Below is a small trained network, with its code and all its weights. Each question gives an input and a target symbol and asks what happens when units are switched off, that is, made to give their printed mean instead of their output.

import numpy as np


def w(rows, s, z=0):
    codes = np.array(rows[::2]) - 128.0
    scale = np.full(codes.shape[1], s)
    scale[-1] = z or s
    return codes * scale


def f(y):
    return np.maximum(y, 0)


def softmax(a):
    e = np.exp(a - a.max(-1, keepdims=True))
    return e / e.sum(-1, keepdims=True)


def log_softmax(a):
    a = a - a.max(-1, keepdims=True)
    return a - np.log(np.exp(a).sum(-1, keepdims=True))


def net(x, mask):
    ids = ['ΘΞΠΣΩαβγεζηλμτφ'.index(c) for c in x.split()]
    T = len(ids)
    res = E[ids] + P[:T]
    u = 0
    for l in range(2):
        q, k, v = (res @ M[l].T for M in (Q, K, V))
        z = softmax(np.where(np.tri(T) > 0, q @ k.T / 3**0.5, -1e9)) @ v
        res = res + np.where(mask[u], z, O[l][:, -1]) @ O[l][:, :-1]
        u += 1
        y = f(res @ A[l][:, :-1].T + A[l][:, -1])
        res = res + np.where(mask[u : u + 4], y, B[l][:, -1]) @ B[l][:, :-1]
        u += 4
    return log_softmax(res[-1] @ U[:, :-1].T + U[:, -1])


Q, K, V, O, A, B = {}, {}, {}, {}, {}, {}
E = w([
[135,152,67,121],'Θ',
[8,133,170,20],'Ξ',
[149,121,7,35],'Π',
[88,148,130,76],'Σ',
[88,172,95,43],'Ω',
[84,90,131,150],'α',
[102,122,89,135],'β',
[103,161,107,90],'γ',
[123,52,83,142],'ε',
[98,191,159,133],'ζ',
[106,108,110,154],'η',
[145,107,174,23],'λ',
[176,205,58,90],'μ',
[181,217,169,82],'τ',
[94,156,146,177],'φ',
],0.019)
P = w([
[38,196,55,32],'0',
[138,146,109,77],'1',
[192,135,117,101],'2',
[203,115,136,123],'3',
[213,119,160,154],'4',
[228,117,172,165],'5',
[238,114,183,177],'6',
[255,115,179,177],'7',
],0.005)
Q[0] = w([
[179,78,254,137],'L0H1',
[77,171,240,151],'L0H1',
[194,95,110,74],'L0H1',
],0.0083)
K[0] = w([
[84,220,192,133],'L0H1',
[56,227,36,254],'L0H1',
[180,98,184,100],'L0H1',
],0.0082)
V[0] = w([
[179,150,166,140],'L0H1',
[117,140,130,112],'L0H1',
[79,123,255,102],'L0H1',
],0.0075)
O[0] = w([
[208,42,121,64,156],'L0H1',
[215,57,120,10,206],'L0H1',
[253,128,81,168,252],'L0H1',
],0.0052,0.0021)
A[0] = w([
[221,42,131,150,6],'L0N1',
[164,90,102,236,128],'L0N2',
[9,119,156,255,205],'L0N3',
[69,150,104,116,135],'L0N4',
],0.0069,0.0013)
B[0] = w([
[56,126,142,253,254],'L0N1',
[223,19,102,16,172],'L0N2',
[133,140,2,112,201],'L0N3',
[51,150,237,81,188],'L0N4',
],0.0059,0.0026)
Q[1] = w([
[88,13,29,89],'L1H1',
[221,224,63,77],'L1H1',
[138,137,137,254],'L1H1',
],0.0065)
K[1] = w([
[16,1,8,137],'L1H1',
[207,191,152,42],'L1H1',
[89,133,67,128],'L1H1',
],0.0063)
V[1] = w([
[147,66,152,45],'L1H1',
[84,150,2,135],'L1H1',
[110,123,84,133],'L1H1',
],0.007)
O[1] = w([
[161,43,138,254,253],'L1H1',
[193,52,96,129,108],'L1H1',
[226,78,207,67,109],'L1H1',
],0.0065,0.0049)
A[1] = w([
[198,39,207,107,238],'L1N1',
[144,254,138,62,201],'L1N2',
[79,149,127,47,76],'L1N3',
[132,53,107,252,254],'L1N4',
],0.0086,0.005)
B[1] = w([
[230,153,172,31,254],'L1N1',
[12,108,110,31,223],'L1N2',
[120,46,187,229,155],'L1N3',
[38,2,131,163,207],'L1N4',
],0.0081,0.0084)
U = w([
[35,68,56,80,194],'Θ',
[180,115,154,64,197],'Ξ',
[121,67,139,97,11],'Π',
[151,131,195,128,118],'Σ',
[102,192,190,195,181],'Ω',
[117,86,141,131,30],'α',
[142,108,119,143,61],'β',
[131,246,174,104,58],'γ',
[102,124,113,244,168],'ε',
[95,118,254,155,2],'ζ',
[131,140,128,140,93],'η',
[228,126,15,122,10],'λ',
[138,102,157,154,55],'μ',
[171,196,14,124,91],'τ',
[180,141,106,172,128],'φ',
],0.011,0.0078)

Each question gives the input, a string of symbols that net reads in full, and the target symbol t.
The units are the heads (3 rows each of Q, K, V and O) and the neurons (one row each of A and B). Each row of codes is followed by its name. A weight is (code - 128) times the scale printed after its matrix; where a second scale follows, it is the last column's (O, A, B and U).
mask holds one flag per unit, layer by layer, with each layer's heads first. A switched-off unit (its flag False) gives its mean, the last column of its rows in O or B, instead of its output. The means were averaged over made-up inputs and are rounded, as every weight is.
A unit's drop is (log p(t) with every unit on - log p(t) with that unit switched off) / (log p(t) with every unit on - log p(t) with every unit switched off).
The circuit of an input: a set's keep is (log p(t) with only the set's units on - log p(t) with every unit switched off) / (log p(t) with every unit on - log p(t) with every unit switched off). Starting from all 10 units, units are removed one at a time, each time the one whose removal leaves the highest keep (on an exact tie, the one counted first), for as long as the keep stays at least 0.8.
circuit, biggest first: the units of the circuit, biggest drop first
most important unit: the unit with the biggest drop
top k neurons: the k neurons with the biggest drops, biggest first
top k neurons in layer l: the k neurons of layer l with the biggest drops, biggest first
drop when u is switched off: that unit's drop, to one decimal
input Ω τ μ, target Θ: circuit, biggest first : [L1N2 L1N1]
input Π τ Θ Ω φ, target Θ: most important unit : L0N3
input τ φ τ φ μ, target Θ: circuit, biggest first : [L1N2 L1H1]
input τ λ λ φ τ λ α ε, target Π: circuit, biggest first : [L1N4 L1N1 L0N2 L0H1]
input Π ζ φ, target Θ: top 3 neurons in layer 1 : [L1N1 L1N4 L1N3]
input φ ε λ λ Ω λ ε, target Π: top 3 neurons in layer 0 : [L0N1 L0N2 L0N3]
input λ τ φ, target ε: top 2 neurons : [L1N2 L1N1]
input γ λ τ λ τ ζ, target Θ: top 3 neurons in layer 1 : [L1N2 L1N1 L1N3]
input Π μ τ, target Θ: top 2 neurons : [L1N2 L1N1]
input Σ μ ζ λ Ξ, target ζ: top 2 neurons in layer 0 : [L0N4 L0N3]
input λ λ λ ε Ξ, target ζ: top 2 neurons in layer 0 : [L0N4 L0N2]
input τ ε λ Ξ τ, target γ: top 2 neurons in layer 0 : [L0N3 L0N2]
input Π φ ζ, target Θ: top 2 neurons in layer 1 : [L1N2 L1N1]
input Θ μ ε β τ, target Θ: drop when L0H1 is switched off : 0.1
input μ λ Π, target λ: drop when L1N2 is switched off : 0.4
input τ λ τ λ ε λ τ, target γ: drop when L1H1 is switched off : 0.8
input β β λ Π, target λ: drop when L1N2 is switched off : 0.3
